In the rows, zero is written as 128.
Each row is followed by its class.
[132 136 116 100 118 118 127 122 131 133 132 136 122 106 134 138 139 126
 122 134 149 128  94  87 125 136 152 133 135 123 122 123 136 120 118 125]
nomo
[127 142 140 123 121 138 121 130 140 125 140 137 139 101 125 133 117 122
 125 149 113 121 111 184 121 147 142 124 124 132 127 140 128 137  70 127]
nupur
[128 127  95 123 131 129 128 124  93 133 123 118 112 111 130 148 141 119
 125 122 143 123 133 100 127 131 142 121 114 139 134 136 129 130 167 118]
nomo
[120 125 122 105 128 142 115 132 123 133 130 130 131 118 128 126 121 121
 127 138 133 137 153 142 131 115 127 128 115 134 139 134 125 129 105 124]
miz
[127 132 132 133 124 137 125 128 133 116 125  95 111 119 130 137 130 129
 124 136 106 114 141 104 125 126 146 124 139 123 111 127 133 129 128 121]
Mevo
[130 132 127 128 129 122 121 133 124 138 128  99 115 127 126 136 129 110
 138 133 135 126 147  70 124 115 142 128 139 115 125 120 127 116 126 127]
Mevo
[123 133 138 154 129 135 123 130 133 125 119 106 119 137 132 142 130 134
 124 113 118 125 112 158 136 134 131 125 130 130 115 127 128 131 137 132]
Mevo
[125 128 127 136 132 132 121 124 114 128 120 105  92 142 134 137 123 126
 128 139 106 117 159 151 128 117 129 109 135 122 131 129 138 132 119 130]
Mevo
[124 130 143 126 146 132 129 128 126 125 131 159 129 119 124 133 129 126
 121 133 132 130 135 194 129 132 115 122 126 131 132 132 126 125 122 130]
miz
[124 137 152 153 129 139 118 127 143 119 119 112 125 131 130 135 120 133
 131 136  95 123 152 183 130 140 121 130 126 121 125 142 141 127 108 131]
nupur
[131 128 144 139 121 132 140 131 142 125 128 131 138 108 128 134 130 119
 130 131 106 124 115 139 121 149 139 127 127 129 133 123 130 127 121 130]
nupur
[129 131 150 147 137 135 132 134 137 119 122 117 128 137 131 130 130 131
 132 125 107 134 147 157 125 126 132 111 125 126 116 127 127 134 138 125]
nupur
[123 128 152 133 134 128 139 123 137 115 135 152 152 114 129 133 131 122
 131 128 141 137 124 190 123 124 111 131 119 119 135 129 114 140 132 124]
miz
[147 135 112 129 127 138 127 134 128 131 114 104 109 118 130 134 117 130
 125 139  92 113 169  86 122 126 142 118 127 131 119 124 131 127 117 158]
Mevo
[122 138 135 130 120 134 117 141 150 132 131 105 151 108 123 134 123 129
 126 134  99 141 120 105 119 148 132 139 117 117 128 139 117 129 111 127]
nupur
[120 125 157 129 104 130 124 131 137 132 124 107 157 107 118 140 130 122
 123 114 143 135  68 177 123 132 120 128 113 112 135 132 119 133 116 128]
vin
[129 121 131 129 136 123 137 130 131 143 129  92 125 125 134 136 113 127
 122 120 147 142 172 103 129 105 112 124 135 102 131 121 123 119 137 126]
nuduz
[131 135 133 140 136 133 144 114 128 118 122 166 105  92 128 144 158 126
 125 142 147 134 181 164 129 151 128 138 138 106 122 124 114 125 183 120]
nomo
[132 133 116 119 134 130 128 127 123 132 121  96 102 116 135 148 134 118
 121 140 117 118 150  97 123 120 152 120 130 127 119 127 129 125 132 127]
Mevo
[128 138 117 115 122 144 118 139 133 130 137 101 117 127 134 125 126 126
 119 139 104 117 126  71 112 129 151 131 119 139 119 125 161 126 107 126]
Mevo
[129 137 111 117 129 130 124 124 124 129 129  97  86 109 124 154 140 111
 120 129 126 118 136 102 115 122 163 120 124 123 115 120 130 135 136 123]
nomo
[127 134 120 135 137 133 138 130 114 126 123 106 104 121 134 138 127 123
 133 141 110 118 181 117 130 112 139 109 125 134 125 165 127 132 137 126]
Mevo
[125 132 124 128 122 130 139 143 138 143 130  80 162  83 127 148 120 125
 125 124 138 132 131  73 115 134 116 134 116 108 137 146 103 130 142 125]
vin
[118 125 166 111 124 131 127 107 140 125 136 141 136 107 126 135 138 123
 122 138 171 128  52 210 126 119 127 126 142 107 138 111 128 129  93 132]
vin
[125 134 130 136 132 138 118 129 129 128 122 113 131 105 122 154 133 121
 127 126 122 144 160 139 125 133 135 133 115 125 123 140 119 126 141 127]
nupur
[112 124 188 190 150 138 127 107 131 115 100 153 105 135 125 176 134 120
 124 130 156 145 120 252 155 122  83 123 139 100 135 152 131 126 152 138]
miz
[135 139 123 130 118 132 106 137 135 132 119  80 148 110 130 142 110 127
 126 135 114 113  77 106 123 149 131 135 124 126 123 141 125 127 100 121]
nupur

Each row is followed by its class. Each block has new classes.
[127 138 124 135 135 121 130 137 155 121 126 128 135 127 130 129 138 117
 141 137 125 111 136 122 157 129 129 116 126 150 142 110 125 130  95 120]
fev
[129 140 127 132 132 127 130 126 135 125 126 123 134 123 125 130 137 122
 129 125 131 105 136 126 132 128 126 129 130 114 127 121 126 132  78 130]
Kef
[132 131 132 128 126 130 126 118 134 136 132 114 120 131 121 122 138 125
 126 131 123 115 120 130 129 139 126 133 126 135 121 124 118 128 134 120]
Kef
[135 135 140 126 126 129 124 129 157 112 121 116 145 120 128 125 137 115
 143 130 127  93 124 126 134 130 135 126 143 138 126 105 118 130  97 127]
nad
[127 137 126 130 127 118 133 125 118 132 116 126 129 127 134 133 137 133
 132 131 128 109 105 128 129 127 125 129 123 127 128 116 126 141 136 138]
nafo
[132 121 127 121 141 114 130 147 143 118 123 130 132  95 129 127 153 128
 145  76 121 130 117 159 128 134 132 143 135  83 123  60 127 127  28 126]
Non
[127 146 128 124 132 115 131 169 132 112 137 107 136 132 128 122 126 106
 125 106 108 142 125 151 141 125 139 154 122 129 131 127 126 107 177 123]
bafi
[135 129 126 122 125 126 130 134 141  99 121 114 132 118 122 125 110 115
 128 135 113 105 125 119 127 139 119 132 123 125 129 132 124 124 134 126]
Korot
[141 148 135 126 128 126 130  93 121 135 114 139 141 118 137 126 140 127
 130 114 128 110 141 143 127 133 139 127 144 107 126  99 132 139  28 132]
Kef
[131 128 131 124 125 130 117 154 151 129 108 122 125 107 125 132 141 120
  93 196 125 104 134 124 132 131 128 136 151 137 137  82 129 117 154 115]
Korot
[122 129 111 118 128 100 123 209 121  91 165  95 141 154 139 139 129  82
 109 105 124 157 117 173 104 118 125 166 123 133 121 128 137 111 228 122]
bafi
[123 131 131 124 130 125 127 143 143 111 116 125 124 105 124 125 135 119
 138 117 122 106 123 139 126 129  94 129 132 134 122 111 125 127  81 120]
Non
[134 141 128 131 128 135 126 143 139 127 127 114 102 117 134 137 128 126
 134 112 124 103 138 123 138 130 132 110 144 131 135 113 127 129 128 129]
nad
[135 135 125 126 125 127 128 144 151 115 120 122 133  39 128 128 135 122
 132 136 128 108 114 132 137 109 129 135 142 132 117 117 126 128 109 129]
Korot
[137 125 126 135 126 125 112 140 137 121 130 109 145 142 133 132 139 123
 122 160 124 117 118 124 121 124 133 141 110 153 145 126 127 117 125 125]
fev
